Each row has a class, written as a number after it.
[-12,-107,-72,-17,-210,-35,165,219,-50,4,-389,-103,68,-156,-8,-41,167,-71,-140,321,147,117,31,-6,126,-167,-20,11,-77,-45,232,-103,67,-41,-38,119,-122,-87,103,-19,-126]
1
[51,-66,-48,-178,229,-15,75,-225,173,-235,-35,67,-474,-200,-280,-35,-318,164,-144,-174,234,81,61,-140,292,260,333,189,-64,135,-218,85,359,63,468,89,105,173,-519,-228,-64]
0
[16,-363,-140,-4,77,74,-21,82,133,-120,-51,-221,11,-5,-131,45,-65,103,140,66,-47,-138,-237,-162,90,5,72,-8,-180,-34,-279,-35,7,-179,456,254,114,-33,-109,103,-56]
8
[-59,-80,-81,-82,-36,-33,-160,71,-32,91,-217,52,237,3,69,57,-10,3,-157,143,127,130,95,-113,-89,-275,145,149,-248,230,186,23,-206,-78,236,57,121,-91,-4,-115,-148]
4
[101,200,-30,174,-13,99,294,-26,-204,-121,-396,190,-472,2,-108,-28,432,-211,-536,183,165,18,158,45,99,119,135,-144,3,-61,248,49,706,94,91,-36,-99,-82,-101,-381,-111]
4
[-88,-67,-95,0,-55,71,-119,-1,107,-19,-95,-114,-141,29,116,-27,-151,74,-120,124,267,23,101,4,-116,-172,123,-83,-98,154,222,58,-147,-70,78,74,249,-3,29,-36,96]
7
[358,66,-103,-72,-503,-180,281,-14,-166,378,-110,-184,260,84,72,0,176,-116,-11,11,100,83,90,-43,-117,84,11,95,130,-64,295,-50,-27,-31,-216,-130,28,58,213,100,274]
5
[310,-103,-73,49,-275,186,-8,-86,52,44,-2,-219,-27,95,41,-133,110,-306,140,91,75,9,-45,-234,-321,92,59,124,105,55,17,105,-268,128,-158,-20,42,-31,193,89,65]
8
[271,10,-44,35,-76,-81,127,-80,-131,83,-252,150,89,-55,36,-73,197,-467,-8,174,-183,63,-56,66,-204,-82,85,-185,-51,-168,235,-116,-260,-3,-321,183,-179,-269,305,-44,-127]
3
[155,188,-78,-115,171,-65,-37,59,-100,3,17,202,-20,36,-76,14,146,-98,-133,0,-135,-41,-26,-111,34,-2,108,-64,50,-43,-98,-17,-15,-8,39,-105,-132,59,105,-24,17]
2
[203,-66,-41,-32,-260,24,-72,70,95,67,0,-139,101,26,16,-79,96,-107,117,125,121,98,102,-66,-85,-143,95,135,-129,41,-34,158,-181,91,99,130,131,-33,26,174,-143]
6
[169,-16,-72,-40,-20,2,167,-78,-76,-20,-359,125,6,-104,-13,74,188,-311,-268,201,-28,62,-80,49,-133,-143,32,-172,18,-110,306,-45,167,36,-116,105,-94,-110,111,-144,-40]
0
[190,-48,21,118,-75,155,68,9,101,5,-74,-211,-41,-1,-8,-148,-26,-90,-26,84,47,12,9,-181,-145,71,188,125,-21,54,71,69,-152,70,-62,140,-13,-14,138,16,24]
4
[-85,71,-113,-173,79,-85,-149,50,90,-100,-179,-33,-32,109,8,33,394,-177,159,105,301,-190,205,-233,166,-301,143,278,-45,109,173,-113,-87,32,425,223,224,66,-48,-115,-469]
0
[70,371,-209,-66,123,128,53,-222,-119,-90,-166,138,-173,43,26,-5,42,-98,-46,-61,-26,-45,-144,-44,-196,-141,10,73,37,67,-206,-35,-20,-132,79,-49,269,25,81,30,-193]
8
[108,-54,-34,-33,-105,-107,168,72,-56,28,-269,-16,24,28,-23,36,208,-99,-283,183,86,-29,16,-74,-14,-63,45,-28,-51,-98,148,68,145,27,35,187,-81,-59,103,-116,8]
6
[46,523,-55,242,96,402,-105,-79,69,17,95,147,-177,37,79,-44,-482,194,135,12,150,119,230,247,-857,-265,-16,13,-102,202,-143,77,-166,-273,-24,256,471,54,82,302,-164]
0
[254,-81,-65,-29,-155,91,-3,-82,21,-143,-103,-156,-191,-38,-94,-161,-230,-118,154,3,-36,84,84,-220,122,192,187,213,53,52,-93,118,-145,84,6,257,-4,-71,-33,-34,-131]
6
[182,183,-50,115,-249,196,90,94,1,15,0,-108,-213,-15,31,-133,-157,67,15,115,182,3,80,6,-141,264,107,109,99,-197,-39,161,-182,12,-79,111,-22,40,53,96,1]
5
[211,71,41,-13,-195,67,65,-121,-21,-11,52,-118,-84,-1,64,-79,-18,-91,35,72,214,-2,-34,-98,-177,248,12,38,57,-105,62,120,-243,85,-197,99,-45,57,92,12,93]
6
[24,-105,-108,-55,8,-13,-130,-37,21,81,-155,77,-101,119,3,3,140,-93,-223,64,283,42,106,-76,-77,-142,164,-12,-79,202,318,28,-197,27,188,-125,178,66,-5,-221,97]
5
[270,-28,105,-48,-77,-311,149,-8,-37,-81,-10,12,72,-30,-26,-204,-238,46,-181,285,206,149,-24,174,-135,52,-238,-508,141,-292,55,62,-46,-65,-218,312,-250,77,-108,-97,261]
5
[-76,-45,-92,-40,-40,-55,-207,19,-94,259,-61,-46,126,-8,35,155,283,-10,-163,-52,175,83,9,-63,-143,-225,11,174,-283,237,48,-81,-189,-57,195,-80,135,127,17,13,-9]
2
[112,144,-78,-25,116,103,-61,-86,46,-50,27,37,-114,-3,-37,-5,90,-85,141,-66,-5,-54,-42,-63,-153,40,4,-55,105,-6,-166,-20,-20,-60,-41,-29,59,118,94,111,-48]
7
[221,21,16,71,-190,98,9,111,78,-24,9,-105,-7,-24,-9,-129,31,-212,122,113,47,42,29,-187,-138,75,-7,123,91,4,-25,127,-242,57,-124,98,-65,28,196,19,-34]
0
[339,-61,-65,-28,-172,-43,154,-36,106,183,-52,-47,6,161,4,-40,109,-217,59,56,380,99,23,-162,-265,57,106,20,58,46,179,27,-131,-64,-82,111,15,-88,246,-75,13]
4
[43,174,21,114,34,-55,-191,-80,-85,-8,91,15,41,-121,-6,42,279,38,-28,114,-17,62,316,57,2,190,-293,-88,-4,7,-473,95,-22,56,-353,42,-244,76,-47,-17,-253]
6
[73,43,-90,20,-121,-148,146,81,-14,-143,-440,229,-114,-205,-64,-48,-25,-254,-363,318,47,83,300,138,161,-63,11,-228,197,-202,357,-69,489,-11,-72,157,-109,-51,47,-195,-12]
0
[-72,-130,-158,439,150,449,163,-123,-66,-131,-175,-433,-55,53,-83,108,-553,331,-342,124,-252,124,-275,-205,-182,209,58,227,-96,373,-184,141,-9,-262,-67,466,216,-76,264,-178,-25]
3
[146,-216,102,-54,-149,171,91,-8,160,-99,-66,-237,292,-20,-70,-348,-238,-134,29,110,-149,149,-122,88,98,-161,-96,21,94,-86,-96,-104,-443,96,-281,-84,-125,-134,333,-39,37]
2
[22,31,-77,58,34,47,20,-91,76,42,15,-214,30,71,42,-35,52,-2,144,-84,-13,-123,74,-132,-187,103,102,76,-34,-3,-81,57,-14,-129,11,122,125,67,246,230,-153]
3
[269,92,-321,-50,114,-105,300,76,-146,29,-247,43,-322,70,3,116,362,-386,-68,212,264,-181,-173,-562,-427,15,213,176,-191,180,276,83,-65,-204,664,123,163,322,-41,-158,-190]
0
[-107,-195,-130,-31,161,63,-220,-50,-70,235,-131,184,113,180,-121,86,410,-187,-54,98,47,52,-153,63,-565,-172,132,52,-156,105,113,-110,-624,-76,147,-254,118,188,88,-65,124]
8
[284,138,-96,45,-92,49,67,-161,56,77,37,-24,-62,-63,107,-100,-105,-170,53,-90,35,82,-15,-81,-349,137,164,127,76,70,136,-19,-146,103,-197,58,37,-16,65,142,-75]
8
[219,-146,-33,-53,25,-52,57,-153,-86,-86,-272,80,-41,-61,-65,98,185,-357,-450,167,4,63,-83,-90,-75,-80,-68,-233,-9,-21,264,10,285,85,-19,81,-184,-101,7,-327,18]
5
[197,-121,25,17,-129,107,41,-56,151,72,-1,-198,-18,0,-18,-80,-24,-67,115,61,99,95,-43,-148,-152,89,65,69,-44,74,-3,83,-176,124,6,94,25,-22,-32,82,13]
3
[219,-36,89,136,-100,-27,84,-18,194,107,189,-260,-134,-9,-2,-56,-150,-142,112,-34,70,72,128,-186,-50,237,84,100,10,24,125,141,-146,9,-142,163,-74,92,84,26,16]
7
[240,-125,14,72,-192,161,21,61,108,1,-65,-115,67,1,41,-192,-180,-244,174,249,23,83,-39,-48,-155,-112,1,-56,72,-43,208,9,-492,48,-235,89,-34,-124,209,63,49]
5
[7,159,-105,-90,82,187,-70,-36,-3,-55,-122,44,-47,37,-59,52,176,3,119,-101,31,-89,38,-142,-155,15,31,154,81,75,-120,-32,28,-88,1,-122,112,110,162,165,-116]
6
[-2,60,-40,222,-9,153,221,5,-60,-148,-150,-49,-292,-99,-92,16,11,-259,-250,64,-292,-43,-218,43,-47,103,-18,-15,240,-237,198,65,92,-4,-258,102,-104,106,140,-131,33]
2
[334,126,-51,-126,230,53,-138,-37,-33,-62,-121,195,-145,203,-21,9,267,-5,76,-111,214,-103,190,-183,-27,89,194,37,-52,10,-314,210,90,-18,217,136,67,57,-6,-38,-261]
1
[78,281,-120,-3,263,-61,83,-52,11,33,-50,68,-124,298,71,-75,309,172,-60,-154,200,-229,99,-4,-212,64,223,50,-99,-56,18,42,-35,-54,67,65,199,172,164,213,-248]
0
[188,-61,13,43,-158,106,12,33,54,-42,-21,-120,-80,15,3,-151,-35,-147,74,93,106,22,-42,-81,-38,64,72,83,24,-69,-21,83,-321,58,-117,151,32,-4,150,6,29]
2
[81,90,-128,249,171,-196,348,57,-137,135,-137,148,-351,8,-29,41,293,-353,-298,192,-80,-64,66,-78,-28,233,205,-161,-29,-136,301,79,232,-1,52,116,-236,69,200,-169,-81]
8
[15,22,15,73,161,9,31,-62,85,-130,-236,-55,-158,-2,113,-231,146,-385,34,219,-60,-95,76,-23,399,-12,271,-179,-9,-285,-291,190,-52,17,-85,307,-87,-310,563,-38,-236]
4
[311,-2,119,-86,212,-231,300,-85,8,-144,-384,459,52,-177,-120,-199,317,-324,-192,-125,160,-141,-239,296,170,-149,-218,-184,198,-466,-73,-269,26,167,-264,95,-248,194,192,-249,-30]
4
[181,-137,2,12,-257,127,-46,72,94,-29,-101,-250,-10,-26,-18,-135,-94,-128,47,149,105,88,-44,-192,-105,42,82,130,-13,12,35,78,-265,23,-34,183,-4,-60,133,64,86]
0
[59,-16,-70,-26,-17,-98,150,-28,-156,-8,-355,124,-28,-82,-106,168,320,-196,-262,99,-93,128,-50,1,-40,59,-137,-90,202,-18,172,-46,366,45,-145,22,-188,41,-74,-255,-24]
3
[93,375,-81,17,161,5,-40,-113,-107,-48,-211,200,-168,-43,56,24,290,-268,46,-44,41,-15,211,-44,-142,89,-50,135,192,-45,-159,32,-123,-132,-255,-23,-101,120,91,-142,-408]
0
[225,62,-45,-100,-48,-17,-78,-140,40,185,-39,121,21,204,67,-84,221,-358,-163,-109,68,128,85,137,-304,-106,117,99,-55,87,118,-119,-433,47,-119,-311,73,-92,263,-179,52]
8
[99,40,4,164,119,75,-114,-5,52,52,-175,-112,-290,77,116,3,124,-154,-178,166,183,134,176,-205,-428,-26,132,-78,-112,231,124,250,-84,-127,-9,184,-2,-31,-68,-136,-79]
1
[-48,-1,-114,-44,68,-68,-89,28,80,75,-81,147,93,-48,182,105,-152,-161,-208,397,135,62,-94,-40,-276,-323,-31,-355,-112,32,83,6,-287,-204,-150,124,-39,-381,270,-50,74]
5
[111,137,-272,-160,-108,133,-137,-358,-93,-33,-289,-43,229,107,304,-151,-36,-117,92,191,350,37,-320,-240,-315,-347,16,294,-172,172,-85,-113,-479,38,-66,178,403,-254,212,349,-446]
1
[38,202,-161,-68,31,210,-129,-183,-97,-61,-86,-33,-69,-14,-26,-20,346,-153,225,-94,32,-154,2,-166,-142,31,112,211,102,65,-84,-107,-195,-33,-88,-179,155,197,174,138,-161]
4
[-253,-25,205,62,146,-220,-186,237,1,101,-24,42,119,55,-19,12,179,252,-145,1,-33,179,-145,133,25,135,-312,19,-197,21,-309,-198,-246,-99,138,-67,-146,71,-296,-83,192]
1
[207,98,-75,73,86,97,168,-2,-167,150,23,-124,-215,16,187,313,318,-101,-193,110,328,-71,11,-67,-457,69,33,-163,-63,24,248,193,166,-87,-190,104,-201,89,120,-80,-62]
5
[-66,203,-82,45,192,319,68,-21,68,-113,-81,-89,-284,47,-52,-82,117,-9,162,-47,-37,-93,-183,-31,-100,53,44,29,92,-67,-131,-1,-148,-72,14,-103,62,121,189,178,-154]
0
[68,237,152,66,-30,-53,58,-47,227,-15,405,-162,-256,-103,-134,-120,-375,85,-281,200,4,-11,164,197,201,68,520,-401,70,-407,-42,299,240,43,-357,519,-126,-232,466,215,422]
6
[240,-5,-4,87,-161,106,10,29,161,-36,-82,-93,-91,-11,-39,-116,-41,-193,-61,144,65,123,-111,-89,-169,145,50,114,172,-100,103,90,-264,82,-119,147,17,86,66,-31,80]
1
[194,-11,-33,5,42,42,72,16,-75,38,-416,184,86,-44,-57,110,296,-241,-350,153,-30,109,64,117,-150,-206,26,-109,45,-55,301,-55,219,3,-77,-27,-96,-32,-5,-196,-70]
5
[100,58,-97,55,-94,162,75,-75,-61,104,-369,157,49,-77,-145,102,326,-253,-407,74,-215,119,-175,-119,-106,-219,58,-159,26,31,327,1,292,46,-92,-137,-89,-231,125,-106,-22]
4
[56,-1,-127,-91,-17,4,-76,41,-67,34,-147,85,-61,117,98,-14,91,-24,-87,153,286,-44,83,-184,-118,-147,137,14,-258,153,164,73,-322,-12,124,94,166,-67,129,-40,-103]
2
[-64,154,29,62,28,42,-157,9,-107,220,31,227,125,3,12,-3,211,-54,-120,217,130,115,205,-68,-76,-191,52,-28,-237,254,112,-11,-290,75,47,-195,-40,-89,48,-170,-79]
1
[203,-54,-147,34,168,-46,-146,-325,-21,-52,-243,202,-274,183,-33,29,60,-389,-463,76,193,-10,30,-250,-496,121,-88,-162,109,266,311,-186,-173,-96,21,-42,152,105,25,-545,340]
2
[211,-113,-11,49,-192,57,44,-105,52,7,-7,-201,-46,-35,8,-128,-19,-176,67,88,135,91,-97,-116,-193,153,36,138,39,10,13,38,-245,79,-157,113,31,71,70,33,82]
1
[137,-207,-107,-3,-43,-77,67,22,-50,-181,-426,158,-116,-114,-10,-33,188,-259,-361,222,195,88,-149,18,74,-68,-31,-156,115,-127,167,20,122,27,-204,157,-169,-97,36,-285,-84]
1
[222,38,-84,50,-257,146,55,72,-42,50,83,-274,-140,-29,34,-114,21,4,79,46,170,-55,-47,-135,-120,134,106,77,36,39,16,6,-139,77,79,25,44,113,44,89,202]
5
[143,41,89,146,-175,195,105,125,106,-137,143,-344,-271,-75,-43,-316,-346,-61,119,167,-135,12,52,-130,-6,315,133,-14,230,-82,-119,162,-213,74,-151,83,-152,71,165,28,328]
3
[203,-128,23,99,-249,81,77,103,93,-13,-17,-226,-66,-14,-42,-232,-16,-127,90,142,76,84,-56,-98,-91,253,-7,23,141,-135,9,86,-278,83,-183,122,-165,43,185,18,102]
1
[60,78,1,-19,131,130,-60,-32,21,-75,-150,82,-91,43,7,54,227,-51,71,-8,90,-112,-14,-126,-80,87,-128,-1,25,-88,-77,67,-155,-72,-89,-46,-37,101,28,-13,-185]
1
[274,71,16,-15,-282,94,-36,83,127,-129,168,-333,-214,-98,-68,-71,5,-17,273,35,-19,-35,229,-125,-65,137,-115,167,33,39,-172,158,-130,256,-189,241,55,242,-24,238,-10]
3
[97,250,1,-116,138,-51,47,-106,60,-39,121,87,-185,95,3,-34,131,-83,110,-159,82,-105,82,94,-101,87,-5,-94,88,-125,8,-85,18,-37,-60,-123,8,121,60,82,-46]
0
[69,130,-88,6,132,146,28,-93,-7,-64,-119,57,-80,63,98,100,114,-61,85,-30,-4,-94,27,-112,-258,35,27,77,-9,34,-32,130,-51,-108,-87,10,76,-13,18,60,-310]
6
[250,-188,4,-137,418,-108,-224,-491,72,-118,134,319,-202,-125,-131,216,252,-699,325,-165,-260,40,-304,-150,-185,148,-43,-289,-16,47,-226,17,-89,116,-220,120,19,50,171,14,74]
4
[98,-45,-59,-50,161,-23,87,-63,198,-112,-152,94,-35,81,-55,-31,-88,-215,71,-63,-202,-279,12,-158,-18,25,66,-69,34,-223,-22,13,9,-6,199,356,56,-104,338,-86,-164]
7
[217,-411,-2,-215,-212,-86,147,-47,-157,-197,-177,-179,-226,343,72,135,287,51,-396,-320,134,81,-899,156,-332,-155,-114,-161,202,-124,71,505,176,67,-67,90,317,237,-376,-186,580]
2
[44,92,-43,33,174,254,-55,-106,79,-40,-89,29,-135,44,-45,74,216,-32,187,-128,32,-133,189,-48,-182,144,109,157,49,-8,-80,61,-73,-56,-130,-61,70,134,109,110,-266]
6
[-311,-49,-200,-328,110,-10,223,119,-119,16,-290,-64,159,39,-48,327,276,81,-183,280,-36,-251,-72,201,268,-468,418,5,-335,-229,299,-312,183,-291,261,63,68,-348,212,25,-186]
0
[118,49,-85,-14,132,150,-44,-128,90,-103,-122,-38,-188,-11,8,-26,-42,-49,156,-44,84,-66,6,-99,-121,77,114,87,34,-41,-131,55,-115,-29,-71,182,69,41,56,127,-211]
4
